Below is a small trained network, with its code and all its weights. Each question gives an input and a class and asks what happens when units are switched off, that is, made to give their printed mean instead of their output.

import numpy as np


def w(rows, s, z=0):
    codes = np.array(rows[::2]) - 128.0
    scale = np.full(codes.shape[1], s)
    scale[-1] = z or s
    return codes * scale


def norm(h):
    return h / np.sqrt((h * h).mean(-1, keepdims=True) + 1e-5)


def f(y):
    return np.maximum(y, 0)


def log_softmax(a):
    a = a - a.max(-1, keepdims=True)
    return a - np.log(np.exp(a).sum(-1, keepdims=True))


def net(x, mask):
    res = np.array(x, float).reshape(1, 5) / 4 @ E
    u = 0
    for l in range(2):
        y = f(norm(res) @ A[l][:, :-1].T + A[l][:, -1])
        res = res + np.where(mask[u : u + 4], y, B[l][:, -1]) @ B[l][:, :-1]
        u += 4
    return log_softmax(norm(res)[-1] @ U[:, :-1].T + U[:, -1])


A, B = {}, {}
E = w([
[128,36,75,61],'x0',
[94,80,204,74],'x1',
[232,253,129,99],'x2',
[66,185,35,102],'x3',
[82,163,162,72],'x4',
],0.0027)
A[0] = w([
[1,146,198,158,128],'L0N1',
[110,122,44,114,3],'L0N2',
[144,159,89,216,11],'L0N3',
[70,127,81,112,30],'L0N4',
],0.0073,0.0034)
B[0] = w([
[1,135,210,132,252],'L0N1',
[136,129,76,3,161],'L0N2',
[214,147,117,233,182],'L0N3',
[162,157,82,95,162],'L0N4',
],0.0081,0.0028)
A[1] = w([
[117,139,87,227,124],'L1N1',
[167,153,169,128,67],'L1N2',
[88,94,44,111,65],'L1N3',
[133,7,177,147,2],'L1N4',
],0.016,0.0013)
B[1] = w([
[144,95,204,249,221],'L1N1',
[140,189,136,83,195],'L1N2',
[99,163,29,180,205],'L1N3',
[208,11,105,57,254],'L1N4',
],0.015,0.006)
U = w([
[167,152,187,228,170],'0',
[105,62,202,117,134],'1',
[87,171,4,151,154],'2',
[195,50,94,64,161],'3',
[5,150,172,89,111],'4',
[169,247,174,63,138],'5',
[116,136,128,128,1],'6',
],0.013,0.0077)

Each question gives the input, the list of numbers given to net, and the class t.
The units are the neurons (one row each of A and B). Each row of codes is followed by its name. A weight is (code - 128) times the scale printed after its matrix; where a second scale follows, it is the last column's (A, B and U).
mask holds one flag per neuron, layer by layer. A switched-off neuron (its flag False) gives its mean, the last column of its row in B, instead of its output. The means were averaged over made-up inputs and are rounded, as every weight is.
A unit's drop is (log p(t) with every unit on - log p(t) with that unit switched off) / (log p(t) with every unit on - log p(t) with every unit switched off).
The circuit of an input: a set's keep is (log p(t) with only the set's units on - log p(t) with every unit switched off) / (log p(t) with every unit on - log p(t) with every unit switched off). Starting from all 8 units, units are removed one at a time, each time the one whose removal leaves the highest keep (on an exact tie, the one counted first), for as long as the keep stays at least 0.8.
units of the circuit, in order: the units of the circuit, biggest drop first
k most important neurons: the k neurons with the biggest drops, biggest first
top k neurons in layer l: the k neurons of layer l with the biggest drops, biggest first
input [-3,3,-5,6,8], class 4: most important neuron	(L0N1)
input [7,-4,8,-8,-7], class 5: 4 most important neurons	(L1N4, L1N2, L1N1, L0N1)
input [-1,8,0,1,0], class 4: 2 most important neurons	(L0N1, L1N1)
input [-2,-7,1,6,4], class 0: top 2 neurons in layer 1	(L1N1, L1N4)
input [-1,3,4,3,4], class 5: 3 most important neurons	(L1N4, L1N1, L1N3)
input [0,-5,6,3,8], class 5: 2 most important neurons	(L1N4, L1N3)
input [-4,-1,0,6,5], class 4: units of the circuit, in order	(L1N4, L0N1)
input [2,-6,-1,4,-7], class 0: top 2 neurons in layer 1	(L1N1, L1N4)
input [-3,6,7,8,-4], class 5: units of the circuit, in order	(L1N4, L1N3, L1N1)
input [-8,0,-3,-4,1], class 1: units of the circuit, in order	(L0N1, L1N1)
input [-1,-1,5,8,4], class 2: units of the circuit, in order	(L1N4, L1N1, L1N2)
input [5,7,5,3,-7], class 2: 2 most important neurons	(L0N1, L1N4)
input [3,5,-5,5,8], class 4: units of the circuit, in order	(L1N4, L0N4)
input [-7,-2,-5,7,6], class 4: top neuron in layer 0	(L0N1)
input [5,-7,0,5,-6], class 2: top 2 neurons in layer 1	(L1N3, L1N4)
input [1,-5,-2,-3,-5], class 0: 2 most important neurons	(L1N1, L0N3)
input [8,-6,-8,2,-7], class 2: 2 most important neurons	(L1N3, L0N2)
input [-8,7,-4,4,2], class 4: 2 most important neurons	(L1N1, L1N4)
input [1,-7,-6,-1,-4], class 0: 2 most important neurons	(L1N1, L0N3)
input [5,8,-1,8,5], class 2: units of the circuit, in order	(L1N3)
input [4,-7,5,-6,-4], class 0: 2 most important neurons	(L1N4, L1N1)
